Below is a small trained network, with its code and all its weights. Each question gives an input and a class and asks what happens when units are switched off, that is, made to give their printed mean instead of their output.

import numpy as np


def w(rows, s, z=0):
    codes = np.array(rows[::2]) - 128.0
    scale = np.full(codes.shape[1], s)
    scale[-1] = z or s
    return codes * scale


def f(y):
    return np.maximum(y, 0)


def log_softmax(a):
    a = a - a.max(-1, keepdims=True)
    return a - np.log(np.exp(a).sum(-1, keepdims=True))


def net(x, mask):
    res = np.array(x, float).reshape(1, 8) / 4 @ E
    y = f(res @ A[0][:, :-1].T + A[0][:, -1])
    res = res + np.where(mask, y, B[0][:, -1]) @ B[0][:, :-1]
    return log_softmax(res[-1] @ U[:, :-1].T + U[:, -1])


A, B = {}, {}
E = w([
[127,128,121,115,148],'x0',
[126,118,126,135,133],'x1',
[98,84,109,103,226],'x2',
[77,183,2,166,81],'x3',
[124,135,131,132,123],'x4',
[71,71,119,30,85],'x5',
[118,121,137,136,128],'x6',
[122,133,135,131,128],'x7',
],0.0072)
A[0] = w([
[102,115,126,65,79,88],'N1',
[151,115,197,98,112,6],'N2',
[132,184,151,191,139,95],'N3',
[173,95,196,108,79,137],'N4',
[169,110,91,183,82,49],'N5',
[120,181,99,106,140,68],'N6',
[90,129,109,89,193,151],'N7',
[66,114,151,91,92,36],'N8',
[108,152,116,152,129,36],'N9',
[84,129,91,163,101,6],'N10',
[119,141,91,120,86,109],'N11',
[147,145,148,165,8,180],'N12',
[203,140,105,238,179,75],'N13',
[60,148,47,166,110,20],'N14',
[89,131,136,142,164,168],'N15',
[177,99,148,112,136,2],'N16',
[151,164,163,111,98,243],'N17',
[94,117,99,161,111,5],'N18',
[119,115,153,154,70,247],'N19',
[73,79,112,65,83,106],'N20',
[105,128,125,138,164,81],'N21',
[121,80,116,204,194,178],'N22',
[196,106,162,95,162,40],'N23',
[163,136,160,103,127,18],'N24',
[136,134,147,182,94,198],'N25',
[144,93,187,119,115,51],'N26',
],0.012,0.0041)
B[0] = w([
[116,167,205,55,159,194],'N1',
[31,122,206,181,110,175],'N2',
[74,182,157,54,124,201],'N3',
[116,114,99,197,174,219],'N4',
[131,136,132,168,185,171],'N5',
[136,52,166,207,95,155],'N6',
[253,75,109,160,127,216],'N7',
[52,174,187,71,157,168],'N8',
[147,195,192,173,73,144],'N9',
[14,120,188,226,122,168],'N10',
[83,91,124,161,166,188],'N11',
[211,76,97,113,167,254],'N12',
[46,196,210,37,142,254],'N13',
[77,78,187,228,90,231],'N14',
[219,102,67,113,112,183],'N15',
[115,86,213,201,115,152],'N16',
[137,25,98,82,169,219],'N17',
[76,128,156,237,126,148],'N18',
[143,79,46,99,141,220],'N19',
[143,194,164,57,149,227],'N20',
[213,115,119,135,115,150],'N21',
[208,143,73,81,99,236],'N22',
[88,91,145,239,43,196],'N23',
[81,115,143,179,115,147],'N24',
[205,127,78,41,141,209],'N25',
[21,128,121,177,131,178],'N26',
],0.0065,0.0057)
U = w([
[91,127,45,131,239,255],'0',
[52,143,145,254,110,38],'1',
[131,147,71,97,147,226],'2',
[87,231,150,46,144,49],'3',
[139,123,77,113,107,211],'4',
[163,96,20,125,197,74],'5',
],0.0092,0.0043)

Each question gives the input, the list of numbers given to net, and the class t.
The units are the neurons (one row each of A and B). Each row of codes is followed by its name. A weight is (code - 128) times the scale printed after its matrix; where a second scale follows, it is the last column's (A, B and U).
mask holds one flag per neuron, in row order. A switched-off neuron (its flag False) gives its mean, the last column of its row in B, instead of its output. The means were averaged over made-up inputs and are rounded, as every weight is.
A unit's drop is (log p(t) with every unit on - log p(t) with that unit switched off) / (log p(t) with every unit on - log p(t) with every unit switched off).
The circuit of an input: a set's keep is (log p(t) with only the set's units on - log p(t) with every unit switched off) / (log p(t) with every unit on - log p(t) with every unit switched off). Starting from the 12 units with the biggest drops (on a tie, the unit counted first), units are removed one at a time, each time the one whose removal leaves the highest keep (on an exact tie, the one counted first), for as long as the keep stays at least 0.8.
units of the circuit, in order: the units of the circuit, biggest drop first
k most important neurons: the k neurons with the biggest drops, biggest first
drop of u: that unit's drop, to one decimal
input [2,1,7,-4,2,-7,-6,-7], class 3: 2 most important neurons	(N13; N12)
input [7,4,-6,8,-4,3,-3,7], class 1: units of the circuit, in order	(N14)
input [-3,-5,4,-6,1,-3,0,6], class 1: units of the circuit, in order	(N23; N12)
input [-3,-4,3,-7,7,5,-2,-1], class 1: units of the circuit, in order	(N23; N2; N26)
input [1,-7,8,-4,-7,2,1,7], class 5: units of the circuit, in order	(N7; N13)
input [6,5,7,-7,2,3,-3,-5], class 1: units of the circuit, in order	(N23; N2)
input [-5,4,-3,-1,-2,8,5,1], class 3: 3 most important neurons	(N20; N1; N8)
input [-2,-6,6,-3,2,8,-6,0], class 3: units of the circuit, in order	(N20; N1)
input [4,-6,0,7,8,1,2,-8], class 1: units of the circuit, in order	(N14; N10)
input [-7,-6,-8,-7,6,-5,-2,3], class 5: 4 most important neurons	(N12; N25; N17; N19)
input [-7,-6,2,-7,-6,-8,4,6], class 3: 3 most important neurons	(N13; N3; N14)
input [-3,-7,4,-6,-3,8,8,-8], class 3: 4 most important neurons	(N20; N1; N8; N14)
input [1,2,-5,8,-6,0,8,-7], class 1: 2 most important neurons	(N14; N10)
input [-7,6,-5,8,-4,2,5,0], class 1: units of the circuit, in order	(N14)
input [1,-3,-3,1,-8,-6,0,-8], class 3: 2 most important neurons	(N13; N3)
input [3,-2,-5,0,-1,2,4,-2], class 5: 2 most important neurons	(N13; N12)
input [-2,2,8,2,-7,-3,1,4], class 5: 2 most important neurons	(N7; N22)
input [6,0,6,-4,3,7,-3,-1], class 3: 4 most important neurons	(N20; N1; N8; N12)
input [5,-6,3,3,6,-8,-6,0], class 3: 2 most important neurons	(N13; N3)
input [-5,5,-1,-4,-2,-8,-1,1], class 3: units of the circuit, in order	(N13)
input [-4,5,-8,7,6,5,-5,-7], class 5: 2 most important neurons	(N12; N19)
input [-7,-6,-5,-4,-6,7,3,-1], class 0: 2 most important neurons	(N4; N13)
input [-5,3,-1,0,0,-6,5,4], class 3: drop of N3	0.3
input [2,3,7,-8,-8,0,-8,1], class 1: drop of N25	0.1
input [1,2,-6,-3,0,-2,-1,-1], class 5: drop of N25	0.1
